Group and class of each row:
[  8 -13  -6  -4  60  12  -2  -4  25  -6  -4  23   6  13  16  17   7  -2
   0  -3   4  14   7  -6   8   5  -2  -3  12  -3   5   9   8  11   0   6
  -4   2   7  -3  -8   2  12 -20   2   0  10]	(55)/J
[ -5  -7 -22   5  47 -15   2   0  -9  -4   2  38   5  13 -17   7   9   8
  -6   0  17   2   8  -7  17   3  -5  -4   3   1   9   3 -23   6  18  -4
  -6  19 -13  12  -7  16   6 -16 -14  -8  11]	(50)/T
[-17   0  -1   8  34   4   1  -1  25   4 -17  15   3  -4  -8   1  -1   4
  -2   0 -10   1   5   4  14 -13  17  -7   6  -7   6   3   5   1  58   5
  19  24   7   5   1   6   7  -4   7  -8  11]	(53)/L
[ -9  -4 -13 -16   6   3  -7  -2 -15  -1  -1  75  -2  27  -3   3   0   1
   5 -20 -12   3   2 -17  -3   7  -4  10   4  -2 -10   7 -48   4  14  -3
   4  -8  -4  34   7 -19   6   7 -22   0   2]	(54)/R
[-23   4  -6 -31  41   6  -7  -1  10  -8  -6  25  -6 -15   9   3   2  -3
   1  -3   1   4  -8   0   4  -1   7  -9  14  -5  10   7  -9   9  15   5
  21  16   5  17   0 -14   7 -18  -5   4   2]	(53)/L
[-20   1  -4 -15  10   2  -7   3 -25   1  -6  42  -4  26 -10 -18  -1 -15
  -1  -5 -13   6   0   9  34 -13  -7   6   4   3  -2  11 -41   6   1  -7
  19  10   5  19  -7 -30   4  11 -20   2  13]	(54)/S
[-11   8 -52  16  54   3  -3   1   2  -1   5  52  17 -16  18   1   2  -8
   0  -1  -6   3  -2 -15  14 -16   4  -1   3 -11   0   3  -2   7   5  15
  17  20   0  33   7  30  11  -1   6  -7  15]	(53)/A
[-24  -3  24 -21  10  -5   1   4   0  -6  -7  34   1  34 -12  -4   3  -1
   0  -4  -4   6   1   3   0  -4 -14   2  -5   1   2   8 -38   9  15   3
   7 -11  -4  36   3 -18   5   1 -16   2  13]	(54)/N
[ -5   4 -29 -36   2   9  -5  -3  25 -12   0  32   0   6   1  18   5   1
  -5  -2  -6   2   6 -23 -10  12  15 -20   7  -5  10  15 -12   3  32   3
   5  14  -3  -6   3 -43   0 -15 -11  -6   4]	(53)/L
[-16   1 -22  40  45  14  -3   4   5  15   1  27  -1 -23   8   3  -3   7
  -2   3   3   5   2   2   9   5 -16   7   2  -2   5  -1  -8   3   8   5
  -4   5   2  24  -4  36   7  -1   9  -1   2]	(50)/T
[ -8 -22 -11  -4  19   7  -2  -4  15   0  -3  42  -1 -10  17  -1  -2   5
  -8  -7  -1  -1  -2 -11   2  -9   8   4  10  -5  -6   4   6   0 -10   6
  17  -5  11  14   8   8   4  -2   0  10   1]	(55)/W
[-28   5  -3 -22  34  -6  -8  -4  17  -3  -7  43  -4  25   4 -11   1  -6
   2 -14   8  11   3   1  25 -11   5  13  -1  -2   5   6 -27   7  11   3
  15   5  10  20   6 -33   8  12  -1   1  20]	(55)/D
[ -2   6 -40 -18  33   6  -6  -7  17  -6   2  60  -3 -15  23  11   3  -2
 -12  -4   2   3   2 -17  -3   1   6   0  10  -7   7   4  -3   3  12   1
  16  13  18  14   4 -16  11 -11  -5  16   9]	(55)/W
[-14  -2  32 -13   0   0   1  -3  25   3  -9   1  -1  26   6   8  -3  -3
   1  -5   2   5   7   5  -5  -4  -5   5   2   1  -5   8 -29   5  12   0
   3 -14   6  19   4  -8   5  11  -6  -5   4]	(54)/N
[-22  -2  20 -33  -5   1  -6  -1 -14   2   4  37  -4  13 -20  -1   0  -9
   5  -1  -3   3   0   2   3  -2   6   0  -2  -1  -8   4 -36   9  16  -1
  12  -4  -7  30   7 -36   0   9 -18   3   8]	(54)/S
[  9   1 -28 -23  43   1  -3  -7   4 -10   1  53   8  12  20  25  -6 -10
   0  -8  -8  16   1 -19  13  -2  -4  14  16   7   7   9  19  11 -12   8
   8  -1   3 -12  -4 -20   5   5   0  -1  17]	(55)/D
[  3  -2 -18  18  38  -8  -2  -1  10   6   1  17   8  -9   3   3   6  -3
  13   0   1  10  17  -4   3   1 -12   4   3  -6   8   4   6   3   3  -1
   0   5   3   3   0  15   5  -6   1  -2   7]	(50)/Q
[-16 -12 -79  28  62  -1  -3  -1 -27   3   2  87   4 -32   9  10   9  -2
  15   0  -1  -3  -5 -22  32  -6 -12   0   5  -1   9   8   1 -15   6 -13
   9  29  -9   5  -7  21  16  -6 -10  -5  11]	(50)/Y
[ -8   0 -41  10  34   3  -3  -5   7   5   3  39  -4 -26  14   5   7  -8
  -1  21 -15  -4  -3  -5   9 -15  -5   3   3 -14   3   8  -2   6  12   2
  16  15   2   3   6   6   8 -11   4  -6   5]	(53)/A
[  0  -5 -24  10  18   3  -1  -5  21   5  -8  16  -1 -17   6  -7   5  -5
   4  -3  -7   6   1  -3   6   4  17  -8   9  -8   5   3   1  -5  16   2
  12  18   5   3   7 -13  11 -22  -7  -6  -7]	(53)/L
[ -7  -4 -21   2  72  10  -9  -7   5  12  -1  57   1  -5  16  -2   5  -4
   3  -4   0 -24  -1  -7   0   7  -9   8  14  -3   2   7  -5   7  -1   5
   5   7  -3  14  -5  10   1  -2 -14   6   7]	(55)/J
[-17 -10 -17  46  58   7 -12  -8   3  17   1  41   5 -34  12 -10   6  10
  -2   5  -2   9  -6   1   1  -7  -6  10  16  -9   3  -5  11  14  -9   3
  14  13 -10  20   7  52   7  -9  10   8  -4]	(50)/Q
[-22  -5  28 -25  26   9  -8   4   5  -3   1  28  -7  62 -12  -3  -5  -2
   0  -8  -7  11   6   3   9  -8   3   5  -8  -2  -4   8 -49  15  15   7
  10  -9   2  23   4 -19   6  -2 -17  -3  15]	(54)/N
[-30  -3  30 -25  14   8  -4  -1  10   1  -3  42 -10  47 -21 -20   1  -3
   1  -5  -4   9  -1  12   1   6 -10  12   2  -2 -11   9 -57   9  27   0
  11  -2   2  43   3 -45   7  16 -21   6  14]	(54)/N
[-14   2   5 -40   3   1  -2  -4   6   5  -7  32   0  36 -26  -8   0   0
   0  -5 -10  10   0   7  16  -9  -3   9   6  -3   1  18 -35   5  16   1
  21  12   2  22   6 -69   2   8  -5  -3  15]	(54)/S
[ -9 -20  -8 -44  13  -2  -6  17 -13  -8  -1  16   3  36 -16  14   6  -1
  -3  -3 -12  -8   3  -6  13  -9  -4  -5   6  -2  20   9 -29  13  21  -4
  -1   7   5  -7 -15 -55  10   0 -29  -4  14]	(54)/S
[ -9 -17 -31  -1  44  10  -2   0  -8  -7   1  61   3  -6   8  -1   0  -9
  -2 -12   0  11  -1  -8  13 -18  -2   3   4  -6   1  13 -14   9  -1  -2
  20   6   6  14   0 -21  14  -3  -5   0  18]	(55)/D
[ -6  -4 -10 -13  37   8   4   1  19  -2  -4  22   1  -5   0  10   5   2
  -3 -12  -4   6   3  -2   9  -2  16  -5  17  -3   5   6   4   5  14   4
  14  22   3   5   5 -15   4 -19   5  -6  11]	(53)/L
[ -3  -3 -32  38  70   9   0   0  -9  12  -5  35   4 -15   2  -9  15   4
   2  -2  -4  -2   0   2  21   1  -6   1   2  -1   7  -1  14   0  -6  -8
  -8  30 -15 -17 -16  28  16 -11  -9   8  -1]	(50)/Q
[ 13   0 -21 -24  41  -6  -6  -2  14  -8   8  34   1   8  11  14  12  -3
   1   7 -16  -4  -1 -10   2  19  17   4   6   9   0  -5  17   4   5   4
  -7   0   7  -9  -8 -23   5  -1  -2  -2  12]	(55)/J
[ -7   5  -5 -22   8  -1  -4   1  17  -3   0  41  -2  21  -3  13   1  -6
 -10  -8  11   7   6 -11  -4   7  -8 -10   3  -7  -4   5 -35   2  20   2
   3  -1   4  19   4 -24   7   4 -11   1  16]	(54)/R
[-22  -6  16 -33 -12   8  -7   6  -8   1   8  33  -2  34 -13 -10 -10  -2
   0   0  -4   5   2   4   7   2  -2  14  -2  -1   8  12 -47   6   8  -3
  12  -5   4  22  -6 -31   6  18 -18   6   6]	(54)/S
[ -6   3   0 -14  38  12  -6   0   6   1  -1  52  -6   0   7   1  -2  -8
  -3   0   1  13  -6 -10   5   3 -21  13   6   4   0  -1  -6  12  -5  -1
  19  -6   8  31  -2 -11   7  14   2  13  31]	(55)/D
[ -2 -11 -25   7  49   6  -1  -1   6 -10   1  67   5  12  15   6  13   5
   0  -8  -1  10   0 -18  -4 -10   8 -13   7  -6   0   4  -2   0  -4   6
  10   5  -3  15  -3  15  11 -11  -5   9  -6]	(55)/W
[-16   3 -14 -14  15   5  -1  -2  27   1   4  31  -7 -12  -3  11   3  -2
   3  21   2   4   2   0   1  -2   7  -4  12  -5   5   7 -10   7  24   7
  12  15   7  10   2 -17  12 -16   8  -5   2]	(53)/Z
[-15   2  -2 -16   8   5  -1  -3  -2   7   1  25   4  21 -11   4   0   3
   1  -1  -5   0  13  -2   5   8  -2  -3  -2   3   4   6 -26  -8   7  -2
  -1   1  -5   4  -4 -20  -1   0 -15  -2  -5]	(54)/R
[  3  -1 -25 -11  18   2   4  -4  16  -6  -7  56   3   6  16  28  13   8
  -5   5   1   6   5 -22   7  -5   5   1  13   0 -31   8   4  -7  -1   3
  11   4  -7   3  10 -11   6 -11  10   4  31]	(55)/W
[-15  -2  17 -15 -10   0 -10   0  15   4   3  17  11  38 -16   7   4  -5
   2  -6  -2   7   1   0  -4  -6  -8  -6  -5   2  -4   6 -37  15  21   6
   4  -5   1  19  13 -25   8  11  -9  -9  20]	(54)/N

Group and class of each row:
[  5  14  23   0   9 -16   6  -2  -3   9   3  -8   3  -3  12   9   9   9
  25  -1 -27  15  18 -14   5  18  13  -7  -3  -2  -1  12   7   5 -11  -1
  -8   9  30  -7 -28  -5  18   5  -9 -12  -6]	B/(249)
[ 11  38 -17  12   1   3   8 -33  -7  19  16 -21   9  -4 -23  -5  -4  22
  -8 -18 -23   9  26 -23   0 -19  11   0  -9 -29 -31   3   8  68  -8 -12
 -49  18   7  24  13  10  40   1  -7  -2 -15]	K/(239)
[  7   1  -4   5  27 -10   7  -5  -9  11  21  -4 -13  -2  -7   1   8   7
  13  12  -9   7  20 -19  13  17  31  14  -1  -6 -31  -6  10  34  -5   3
 -39  -5   9  10   5  10  25  -2 -18 -10 -25]	P/(242)
[ 18  14 -21   4   8   0  -2 -33 -12  20   7 -34   8   8  -3   4   1  26
  20 -12 -30   3  18 -19  30  -6   4  11 -22  -6 -48   1   0  61  10 -11
 -66   9   1   2  -5  13  55  -2  -9  -4 -30]	K/(253)
[  7  22  16  -7  25   5  -2   2  18  -8  -5   4  -2 -15   7  -7 -12   9
   4   3 -39   8  25 -24   2  -5   3  -3  -2  37  17 -41   3 -62  -5   8
  14  17  17 -28   7  18  22   9  -6 -11  19]	E/(257)
[   4    9   -6    0   -2   22   -2   -1 -120  -18   -3  -10   -4  -12
    1  -19   -8   10    0    7   -1    1   15   -8  -21  -15    7    6
   -3   11  -10   -7    4   -5    3    1  -25   43  -12   18    3   -8
   31   -4   -7   12   -5]	K/(253)
[-14  16 -11  15  12  -3   1   0  -5   7  12  11   1  -5 -10   8   1  12
  15  -1  -9   9  24 -21   2 -28   6   1   1   2  -7   3   9  15   5  16
 -54  -5  -3  14  10   1  20   8 -12  -9 -23]	P/(242)
